Below are the code and all the weights of a small trained network. Each question names an input and a class and asks about switching units off, where a switched-off unit gives its printed mean instead of its output.

import numpy as np


def w(rows, s, z=0):
    codes = np.array(rows[::2]) - 128.0
    scale = np.full(codes.shape[1], s)
    scale[-1] = z or s
    return codes * scale


def norm(h):
    return h / np.sqrt((h * h).mean(-1, keepdims=True) + 1e-5)


def f(y):
    return y / 2 * (1 + np.tanh(0.7978845608 * (y + 0.044715 * y**3)))


def log_softmax(a):
    a = a - a.max(-1, keepdims=True)
    return a - np.log(np.exp(a).sum(-1, keepdims=True))


def net(x, mask):
    res = np.array(x, float).reshape(1, 5) / 4 @ E
    u = 0
    for l in range(2):
        y = f(norm(res) @ A[l][:, :-1].T + A[l][:, -1])
        res = res + np.where(mask[u : u + 6], y, B[l][:, -1]) @ B[l][:, :-1]
        u += 6
    return log_softmax(norm(res)[-1] @ U[:, :-1].T + U[:, -1])


A, B = {}, {}
E = w([
[124,138,148,18],'x0',
[158,96,9,193],'x1',
[200,212,207,119],'x2',
[183,201,68,20],'x3',
[230,54,255,107],'x4',
],0.01)
A[0] = w([
[122,82,144,170,60],'0.n1',
[104,172,80,126,80],'0.n2',
[100,50,205,200,2],'0.n3',
[160,191,173,78,39],'0.n4',
[134,126,149,255,149],'0.n5',
[56,105,170,131,138],'0.n6',
],0.016,0.0082)
B[0] = w([
[100,159,142,153,146],'0.n1',
[79,99,85,125,168],'0.n2',
[50,148,242,101,200],'0.n3',
[204,226,163,146,192],'0.n4',
[114,150,156,209,254],'0.n5',
[11,123,224,74,192],'0.n6',
],0.012,0.0064)
A[1] = w([
[174,9,93,110,183],'1.n1',
[165,67,142,170,79],'1.n2',
[133,92,177,28,113],'1.n3',
[210,107,176,184,66],'1.n4',
[182,159,94,99,120],'1.n5',
[83,115,175,124,2],'1.n6',
],0.015,0.0067)
B[1] = w([
[167,28,202,75,198],'1.n1',
[108,65,174,181,140],'1.n2',
[219,106,105,207,253],'1.n3',
[10,173,200,108,211],'1.n4',
[70,100,189,137,219],'1.n5',
[114,95,183,173,159],'1.n6',
],0.011,0.0041)
U = w([
[211,223,195,63,134],'0',
[174,137,115,152,1],'1',
[75,116,234,171,173],'2',
[57,150,51,54,122],'3',
[163,52,123,97,156],'4',
[139,123,50,251,97],'5',
],0.025,0.014)

Each question gives the input, the list of numbers given to net, and the class t.
The units are the neurons (one row each of A and B). Each row of codes is followed by its name. A weight is (code - 128) times the scale printed after its matrix; where a second scale follows, it is the last column's (A, B and U).
mask holds one flag per neuron, layer by layer. A switched-off neuron (its flag False) gives its mean, the last column of its row in B, instead of its output. The means were averaged over made-up inputs and are rounded, as every weight is.
A unit's drop is (log p(t) with every unit on - log p(t) with that unit switched off) / (log p(t) with every unit on - log p(t) with every unit switched off).
The circuit of an input: a set's keep is (log p(t) with only the set's units on - log p(t) with every unit switched off) / (log p(t) with every unit on - log p(t) with every unit switched off). Starting from all 12 units, units are removed one at a time, each time the one whose removal leaves the highest keep (on an exact tie, the one counted first), for as long as the keep stays at least 0.8.
units of the circuit, in order: the units of the circuit, biggest drop first
top k neurons: the k neurons with the biggest drops, biggest first
k most important neurons of layer l: the k neurons of layer l with the biggest drops, biggest first
drop of u: that unit's drop, to one decimal
input [5,-6,7,-6,-1], class 0: top 3 neurons => (0.n4, 0.n5, 1.n5)
input [0,-6,-6,-2,-7], class 3: units of the circuit, in order => (0.n3, 0.n5)
input [7,-6,5,-6,6], class 0: units of the circuit, in order => (0.n5, 0.n4, 1.n5)
input [2,-6,-8,7,3], class 4: 2 most important neurons of layer 1 => (1.n3, 1.n4)
input [6,7,-5,7,3], class 4: units of the circuit, in order => (1.n1)
input [0,1,-1,3,5], class 4: units of the circuit, in order => (0.n5, 0.n3)
input [-7,8,-7,8,2], class 4: units of the circuit, in order => (1.n1, 0.n5)
input [0,7,6,2,7], class 2: top 3 neurons => (1.n4, 1.n2, 1.n5)
input [3,-6,-5,1,-3], class 3: top 2 neurons => (0.n5, 0.n3)
input [1,4,-3,2,4], class 4: top 2 neurons => (0.n5, 0.n4)
input [-8,-3,2,7,-6], class 3: top 2 neurons => (0.n5, 1.n3)
input [7,5,4,6,-4], class 3: drop of 0.n2 => 0.3
input [3,8,-3,-1,0], class 4: drop of 1.n1 => 0.7
input [2,1,-3,6,3], class 4: top neuron => (0.n5)
